Below are the code and all the weights of a small trained network. Each question names an input and a target symbol and asks about switching units off, where a switched-off unit gives its printed mean instead of its output.

import numpy as np


def w(rows, s, z=0):
    codes = np.array(rows[::2]) - 128.0
    scale = np.full(codes.shape[1], s)
    scale[-1] = z or s
    return codes * scale


def norm(h):
    return h / np.sqrt((h * h).mean(-1, keepdims=True) + 1e-5)


def f(y):
    return y / 2 * (1 + np.tanh(0.7978845608 * (y + 0.044715 * y**3)))


def softmax(a):
    e = np.exp(a - a.max(-1, keepdims=True))
    return e / e.sum(-1, keepdims=True)


def log_softmax(a):
    a = a - a.max(-1, keepdims=True)
    return a - np.log(np.exp(a).sum(-1, keepdims=True))


def net(x, mask):
    ids = ['Παεηθτφψ'.index(c) for c in x.split()]
    T = len(ids)
    res = E[ids] + P[:T]
    u = 0
    for l in range(2):
        q, k, v = (norm(res) @ M[l].T for M in (Q, K, V))
        z = softmax(np.where(np.tri(T) > 0, q @ k.T / 4**0.5, -1e9)) @ v
        res = res + np.where(mask[u], z, O[l][:, -1]) @ O[l][:, :-1]
        u += 1
        y = f(norm(res) @ A[l][:, :-1].T + A[l][:, -1])
        res = res + np.where(mask[u : u + 12], y, B[l][:, -1]) @ B[l][:, :-1]
        u += 12
    return log_softmax(norm(res)[-1] @ U[:, :-1].T + U[:, -1])


Q, K, V, O, A, B = {}, {}, {}, {}, {}, {}
E = w([
[112,70,20,134,130,96,157],'Π',
[154,73,111,149,22,129,34],'α',
[198,137,83,56,200,111,116],'ε',
[209,142,93,83,189,140,169],'η',
[106,70,34,166,165,173,140],'θ',
[86,106,192,174,254,138,136],'τ',
[67,115,198,150,129,149,55],'φ',
[34,127,165,132,139,29,112],'ψ',
],0.0085)
P = w([
[171,2,131,114,140,97,91],'0',
[86,7,157,30,157,142,158],'1',
[110,66,115,58,129,129,90],'2',
[114,71,153,103,142,148,172],'3',
[188,95,106,144,140,125,69],'4',
[160,91,95,197,135,87,100],'5',
[109,141,94,86,107,133,80],'6',
[135,147,114,112,162,132,137],'7',
[12,144,121,94,154,174,164],'8',
[153,154,80,241,151,91,94],'9',
[103,180,126,135,101,144,150],'10',
[130,195,87,187,132,136,90],'11',
[54,193,113,179,149,131,166],'12',
[112,216,88,206,143,86,112],'13',
],0.0081)
Q[0] = w([
[165,178,91,83,139,121,30],'0.h0',
[140,184,90,137,182,88,175],'0.h0',
[211,121,180,132,7,164,207],'0.h0',
[178,152,198,80,132,149,158],'0.h0',
],0.018)
K[0] = w([
[198,165,92,108,153,106,76],'0.h0',
[130,169,92,142,164,128,163],'0.h0',
[165,7,122,113,91,131,142],'0.h0',
[192,79,137,46,149,129,141],'0.h0',
],0.021)
V[0] = w([
[125,187,140,155,56,194,122],'0.h0',
[97,128,58,129,205,161,144],'0.h0',
[142,158,255,117,184,94,134],'0.h0',
[143,108,135,200,202,249,102],'0.h0',
],0.0077)
O[0] = w([
[118,73,74,114,212,252,3,2],'0.h0',
[194,110,212,85,181,85,229,200],'0.h0',
[67,130,196,206,81,252,126,217],'0.h0',
[197,7,220,104,128,174,128,240],'0.h0',
],0.0048,0.0034)
A[0] = w([
[149,113,96,235,136,106,109,116],'0.n0',
[79,132,195,185,118,84,105,87],'0.n1',
[97,189,190,139,109,124,121,135],'0.n2',
[214,187,125,130,78,146,99,146],'0.n3',
[141,177,59,115,73,164,187,82],'0.n4',
[47,49,95,126,128,124,104,153],'0.n5',
[84,111,90,167,92,93,123,141],'0.n6',
[117,58,4,149,146,158,161,103],'0.n7',
[114,140,184,117,71,134,53,45],'0.n8',
[154,95,82,145,79,203,162,135],'0.n9',
[92,147,72,164,55,174,139,4],'0.n10',
[127,163,115,124,60,123,44,55],'0.n11',
],0.014,0.0044)
B[0] = w([
[203,206,176,177,59,113,151,182],'0.n0',
[101,83,199,152,184,99,137,240],'0.n1',
[87,75,132,149,175,126,65,189],'0.n2',
[127,86,78,150,166,89,98,139],'0.n3',
[158,149,95,99,226,105,168,137],'0.n4',
[172,100,90,28,34,117,214,255],'0.n5',
[62,150,77,162,102,62,157,176],'0.n6',
[149,65,185,170,178,164,233,177],'0.n7',
[153,144,185,122,81,188,2,218],'0.n8',
[104,111,25,171,110,196,193,155],'0.n9',
[127,180,45,178,226,163,196,137],'0.n10',
[137,171,17,68,89,119,121,161],'0.n11',
],0.015,0.0073)
Q[1] = w([
[160,73,53,208,121,95,79],'1.h0',
[133,250,164,123,83,133,179],'1.h0',
[89,210,149,143,212,144,159],'1.h0',
[172,101,94,165,160,99,147],'1.h0',
],0.019)
K[1] = w([
[40,167,101,24,168,169,147],'1.h0',
[196,181,80,212,103,96,71],'1.h0',
[139,172,127,251,165,179,98],'1.h0',
[101,96,59,96,205,197,92],'1.h0',
],0.017)
V[1] = w([
[70,122,195,197,176,137,103],'1.h0',
[151,184,131,109,175,39,101],'1.h0',
[164,54,124,197,138,129,241],'1.h0',
[227,97,166,70,211,250,131],'1.h0',
],0.011)
O[1] = w([
[189,111,86,131,79,102,160,33],'1.h0',
[104,57,107,154,118,97,129,166],'1.h0',
[196,132,119,254,150,162,89,253],'1.h0',
[128,195,242,199,83,86,168,159],'1.h0',
],0.0097,0.0045)
A[1] = w([
[107,108,178,95,64,160,6,94],'1.n0',
[147,125,90,100,120,128,119,132],'1.n1',
[107,135,103,189,81,159,149,84],'1.n2',
[119,118,109,152,145,153,90,60],'1.n3',
[153,184,129,77,115,124,130,61],'1.n4',
[151,144,112,128,152,115,102,152],'1.n5',
[106,126,147,104,158,138,72,73],'1.n6',
[167,181,119,141,96,151,104,86],'1.n7',
[30,85,106,154,126,79,110,2],'1.n8',
[153,111,112,120,142,115,164,90],'1.n9',
[105,145,64,126,98,137,139,32],'1.n10',
[166,166,83,123,53,109,112,40],'1.n11',
],0.024,0.0057)
B[1] = w([
[46,139,150,83,192,221,22,255],'1.n0',
[169,89,123,156,151,121,106,137],'1.n1',
[84,118,137,60,151,148,71,145],'1.n2',
[112,132,138,102,94,145,161,134],'1.n3',
[197,168,119,88,161,125,145,144],'1.n4',
[89,100,143,107,125,150,163,140],'1.n5',
[96,149,132,138,109,165,60,153],'1.n6',
[106,129,56,113,123,130,161,146],'1.n7',
[69,128,137,101,134,4,158,162],'1.n8',
[125,144,123,124,99,96,94,150],'1.n9',
[135,172,150,187,110,123,125,137],'1.n10',
[129,163,151,176,43,143,102,143],'1.n11',
],0.031,0.021)
U = w([
[104,57,149,93,51,199,239,104],'Π',
[176,94,243,239,172,126,142,105],'α',
[197,2,58,131,134,105,63,35],'ε',
[223,201,154,31,164,111,151,60],'η',
[158,181,99,187,10,126,103,206],'θ',
[34,126,145,136,119,5,135,125],'τ',
[97,182,25,214,205,165,190,38],'φ',
[74,139,149,105,166,189,39,252],'ψ',
],0.0077,0.0029)

Each question gives the input, a string of symbols that net reads in full, and the target symbol t.
The units are the heads (4 rows each of Q, K, V and O) and the neurons (one row each of A and B). Each row of codes is followed by its name. A weight is (code - 128) times the scale printed after its matrix; where a second scale follows, it is the last column's (O, A, B and U).
mask holds one flag per unit, layer by layer, with each layer's heads first. A switched-off unit (its flag False) gives its mean, the last column of its rows in O or B, instead of its output. The means were averaged over made-up inputs and are rounded, as every weight is.
A unit's drop is (log p(t) with every unit on - log p(t) with that unit switched off) / (log p(t) with every unit on - log p(t) with every unit switched off).
The circuit of an input: a set's keep is (log p(t) with only the set's units on - log p(t) with every unit switched off) / (log p(t) with every unit on - log p(t) with every unit switched off). Starting from the 12 units with the biggest drops (on a tie, the unit counted first), units are removed one at a time, each time the one whose removal leaves the highest keep (on an exact tie, the one counted first), for as long as the keep stays at least 0.8.
circuit, biggest first: the units of the circuit, biggest drop first
most important unit: the unit with the biggest drop
top k neurons: the k neurons with the biggest drops, biggest first
k most important neurons of layer l: the k neurons of layer l with the biggest drops, biggest first
input τ φ φ τ ε φ φ ε ε η ε η ψ Π, target φ: circuit, biggest first -> [1.n0; 0.n10; 1.n8; 0.n4]
input ε ε φ α η τ ε θ ε φ ε, target φ: top 4 neurons -> [0.n5; 0.n3; 0.n9; 1.n0]
input Π φ φ ε τ φ ε φ ε Π ε φ ε ε, target τ: most important unit -> 0.n3
input ε φ φ Π, target Π: circuit, biggest first -> [0.n7; 1.n0]
input ε θ Π, target α: top 4 neurons -> [1.n0; 0.n5; 0.n0; 1.n8]
input φ φ φ φ φ ε φ φ τ θ η θ, target α: circuit, biggest first -> [0.n7; 1.n0]
input φ ε φ φ α ε ε Π, target τ: top 2 neurons -> [0.n5; 1.n0]
input φ φ Π φ ψ φ ε η, target ε: 4 most important neurons of layer 0 -> [0.n2; 0.n1; 0.n5; 0.n0]
input θ φ ε θ θ, target α: circuit, biggest first -> [1.n0; 0.n7]
input α φ θ ε θ ε φ η, target φ: top 3 neurons -> [0.n0; 0.n8; 0.n5]
input φ ε θ φ φ ψ φ θ φ Π α ε Π, target τ: top 2 neurons -> [1.n0; 1.n9]
input φ φ ε ψ ε φ θ, target Π: top 4 neurons -> [0.n7; 1.n0; 0.n5; 1.n2]
input τ ψ ψ φ Π τ ε α η ψ φ ε, target α: top 3 neurons -> [0.n8; 0.n0; 0.n3]
input τ Π Π τ φ η η, target θ: 3 most important neurons of layer 1 -> [1.n0; 1.n11; 1.n8]
input ψ φ ε ε τ φ ε ε φ φ Π θ ψ, target τ: top 2 neurons -> [1.n0; 1.n8]
input φ φ φ φ φ θ ε φ φ ε, target τ: most important unit -> 0.n8
input φ φ ψ φ τ η η ε η, target α: top 3 neurons -> [0.n6; 0.n5; 1.n0]
input η ψ φ ψ θ ε φ φ ψ η ψ, target τ: top 2 neurons -> [1.n8; 1.n0]
input Π ψ φ τ ψ τ φ φ ε, target θ: top 2 neurons -> [1.n0; 0.n1]
input φ θ ε φ θ θ φ φ φ Π θ Π, target α: top 2 neurons -> [0.n7; 1.n0]
input φ ε Π ε Π η, target Π: 2 most important neurons of layer 1 -> [1.n0; 1.n5]
input ε φ φ ψ η, target η: 3 most important neurons of layer 1 -> [1.n0; 1.n4; 1.n8]
input φ φ ψ Π φ θ η, target Π: most important unit -> 1.n5
input ε φ ε ε η ψ η, target τ: 3 most important neurons of layer 0 -> [0.n8; 0.n3; 0.n4]
